Below is a small trained network, with its code and all its weights. Each question gives an input and a target symbol and asks what happens when units are switched off, that is, made to give their printed mean instead of their output.

import numpy as np


def w(rows, s, z=0):
    codes = np.array(rows[::2]) - 128.0
    scale = np.full(codes.shape[1], s)
    scale[-1] = z or s
    return codes * scale


def f(y):
    return np.maximum(y, 0)


def softmax(a):
    e = np.exp(a - a.max(-1, keepdims=True))
    return e / e.sum(-1, keepdims=True)


def log_softmax(a):
    a = a - a.max(-1, keepdims=True)
    return a - np.log(np.exp(a).sum(-1, keepdims=True))


def net(x, mask):
    ids = ['ΓΣΨβζηθμτ'.index(c) for c in x.split()]
    T = len(ids)
    res = E[ids] + P[:T]
    u = 0
    for l in range(2):
        q, k, v = (res @ M[l].T for M in (Q, K, V))
        z = softmax(np.where(np.tri(T) > 0, q @ k.T / 2**0.5, -1e9)) @ v
        res = res + np.where(mask[u], z, O[l][:, -1]) @ O[l][:, :-1]
        u += 1
        y = f(res @ A[l][:, :-1].T + A[l][:, -1])
        res = res + np.where(mask[u : u + 16], y, B[l][:, -1]) @ B[l][:, :-1]
        u += 16
    return log_softmax(res[-1] @ U[:, :-1].T + U[:, -1])


Q, K, V, O, A, B = {}, {}, {}, {}, {}, {}
E = w([
[124,61,164],'Γ',
[144,154,155],'Σ',
[190,120,41],'Ψ',
[231,171,252],'β',
[242,50,34],'ζ',
[245,24,113],'η',
[169,198,182],'θ',
[161,117,110],'μ',
[108,141,213],'τ',
],0.013)
P = w([
[235,100,114],'0',
[149,254,93],'1',
[169,221,83],'2',
[177,177,73],'3',
[132,95,188],'4',
[163,167,127],'5',
[164,186,100],'6',
[166,149,112],'7',
],0.0084)
Q[0] = w([
[172,155,2],'L0H1',
[64,31,161],'L0H1',
],0.0094)
K[0] = w([
[99,63,192],'L0H1',
[186,255,191],'L0H1',
],0.0062)
V[0] = w([
[78,69,190],'L0H1',
[99,244,255],'L0H1',
],0.0098)
O[0] = w([
[161,100,255,66],'L0H1',
[197,204,114,8],'L0H1',
],0.0085,0.011)
A[0] = w([
[49,132,147,115],'L0N1',
[211,138,119,208],'L0N2',
[89,178,101,86],'L0N3',
[173,51,95,101],'L0N4',
[204,77,50,185],'L0N5',
[205,62,227,167],'L0N6',
[105,131,153,60],'L0N7',
[112,104,151,84],'L0N8',
[96,161,139,68],'L0N9',
[136,165,106,49],'L0N10',
[96,9,163,78],'L0N11',
[133,116,199,201],'L0N12',
[71,199,108,177],'L0N13',
[79,170,225,217],'L0N14',
[174,197,112,207],'L0N15',
[129,164,161,251],'L0N16',
],0.011,0.0031)
B[0] = w([
[219,98,47,137],'L0N1',
[45,192,161,173],'L0N2',
[135,68,123,134],'L0N3',
[152,184,141,213],'L0N4',
[47,124,189,249],'L0N5',
[77,123,144,162],'L0N6',
[124,161,163,128],'L0N7',
[123,253,132,132],'L0N8',
[128,146,120,130],'L0N9',
[78,80,105,131],'L0N10',
[210,134,142,185],'L0N11',
[208,78,170,139],'L0N12',
[139,22,181,141],'L0N13',
[150,80,68,142],'L0N14',
[55,64,127,150],'L0N15',
[49,84,54,141],'L0N16',
],0.0054,0.014)
Q[1] = w([
[11,37,174],'L1H1',
[3,141,116],'L1H1',
],0.011)
K[1] = w([
[254,46,124],'L1H1',
[110,117,229],'L1H1',
],0.0088)
V[1] = w([
[12,118,18],'L1H1',
[228,2,43],'L1H1',
],0.0061)
O[1] = w([
[121,254,113,126],'L1H1',
[193,160,79,255],'L1H1',
],0.013,0.0041)
A[1] = w([
[173,157,109,164],'L1N1',
[182,128,194,253],'L1N2',
[164,135,104,30],'L1N3',
[20,130,158,85],'L1N4',
[76,160,164,122],'L1N5',
[121,138,44,84],'L1N6',
[100,193,99,119],'L1N7',
[202,51,110,59],'L1N8',
[100,192,81,140],'L1N9',
[207,160,189,195],'L1N10',
[169,201,126,199],'L1N11',
[92,252,245,118],'L1N12',
[90,200,125,49],'L1N13',
[93,149,152,105],'L1N14',
[126,150,80,138],'L1N15',
[140,122,144,111],'L1N16',
],0.011,0.0045)
B[1] = w([
[155,175,146,187],'L1N1',
[125,176,57,206],'L1N2',
[58,65,1,143],'L1N3',
[118,136,170,191],'L1N4',
[126,192,21,170],'L1N5',
[95,119,140,208],'L1N6',
[188,86,124,191],'L1N7',
[56,173,136,254],'L1N8',
[154,100,171,212],'L1N9',
[110,116,88,169],'L1N10',
[112,68,246,199],'L1N11',
[123,93,45,189],'L1N12',
[176,237,127,161],'L1N13',
[47,122,96,151],'L1N14',
[195,190,173,192],'L1N15',
[140,157,129,137],'L1N16',
],0.0055,0.0059)
U = w([
[121,91,137,113],'Γ',
[99,134,104,78],'Σ',
[187,144,125,231],'Ψ',
[67,102,134,51],'β',
[185,84,17,253],'ζ',
[133,3,87,112],'η',
[88,142,100,94],'θ',
[129,111,107,49],'μ',
[109,106,150,118],'τ',
],0.012,0.0016)

Each question gives the input, a string of symbols that net reads in full, and the target symbol t.
The units are the heads (2 rows each of Q, K, V and O) and the neurons (one row each of A and B). Each row of codes is followed by its name. A weight is (code - 128) times the scale printed after its matrix; where a second scale follows, it is the last column's (O, A, B and U).
mask holds one flag per unit, layer by layer, with each layer's heads first. A switched-off unit (its flag False) gives its mean, the last column of its rows in O or B, instead of its output. The means were averaged over made-up inputs and are rounded, as every weight is.
A unit's drop is (log p(t) with every unit on - log p(t) with that unit switched off) / (log p(t) with every unit on - log p(t) with every unit switched off).
The circuit of an input: a set's keep is (log p(t) with only the set's units on - log p(t) with every unit switched off) / (log p(t) with every unit on - log p(t) with every unit switched off). Starting from the 12 units with the biggest drops (on a tie, the unit counted first), units are removed one at a time, each time the one whose removal leaves the highest keep (on an exact tie, the one counted first), for as long as the keep stays at least 0.8.
circuit, biggest first: the units of the circuit, biggest drop first
most important unit: the unit with the biggest drop
top k neurons: the k neurons with the biggest drops, biggest first
top k neurons in layer l: the k neurons of layer l with the biggest drops, biggest first
drop of u: that unit's drop, to one decimal
input β β θ, target β: top 3 neurons in layer 0	[L0N2 L0N15 L0N13]
input ζ ζ ζ ζ Σ, target ζ: most important unit	L0N11
input η η τ, target η: circuit, biggest first	[L0N11 L0N4 L1H1 L0H1]
input ζ η β, target ζ: circuit, biggest first	[L0H1 L0N11 L1H1]
input β ζ Σ, target β: circuit, biggest first	[L1H1 L0H1 L0N2 L0N15]
input Γ Σ τ Ψ Σ, target η: circuit, biggest first	[L0H1 L1H1 L0N11 L0N12]
input Ψ ζ ζ θ, target Ψ: circuit, biggest first	[L1H1 L0H1 L1N13 L1N7]
input ζ ζ Σ τ, target ζ: circuit, biggest first	[L0N11 L0H1 L1H1]
input Γ η η β ζ τ, target η: circuit, biggest first	[L1H1 L0H1 L0N11 L0N12]
input ζ θ ζ ζ τ Ψ β η, target Ψ: circuit, biggest first	[L0H1 L1H1]
input β Σ η, target β: top 2 neurons in layer 0	[L0N2 L0N5]
input ζ ζ τ θ ζ Γ, target Ψ: circuit, biggest first	[L1H1 L0H1]
input ζ ζ Σ Γ Ψ, target Ψ: circuit, biggest first	[L1H1 L0H1 L1N15]
input Ψ Σ μ, target Ψ: top neuron in layer 0	[L0N2]
input ζ ζ η ζ η ζ ζ Γ, target ζ: top 2 neurons	[L0N11 L0N2]
input Γ Ψ τ Σ ζ μ, target η: top 4 neurons in layer 0	[L0N11 L0N4 L0N12 L0N1]
input Ψ ζ θ, target Ψ: top 2 neurons in layer 0	[L0N5 L0N2]
input Ψ η ζ Σ, target Ψ: top 2 neurons in layer 1	[L1N15 L1N13]
input ζ Σ η Σ, target ζ: top 3 neurons in layer 0	[L0N11 L0N2 L0N4]
input Γ η μ ζ ζ θ, target η: top 2 neurons	[L0N11 L0N4]
input ζ ζ μ, target ζ: most important unit	L0H1
input ζ ζ ζ ζ μ, target ζ: top 3 neurons	[L0N11 L0N2 L1N3]
input Ψ ζ Σ τ, target Ψ: top 2 neurons in layer 0	[L0N5 L0N2]
input η η ζ θ η Γ, target ζ: top 3 neurons in layer 0	[L0N11 L0N2 L0N5]
input η τ ζ, target η: top 2 neurons in layer 0	[L0N5 L0N11]
input ζ Γ Σ ζ, target Ψ: drop of L1N11	0.1
input Γ ζ θ ζ β Σ ζ Ψ, target η: drop of L0N11	0.6
input ζ θ ζ Γ τ, target Ψ: drop of L1N13	0.0
input ζ θ ζ Γ, target Ψ: drop of L1H1	0.7
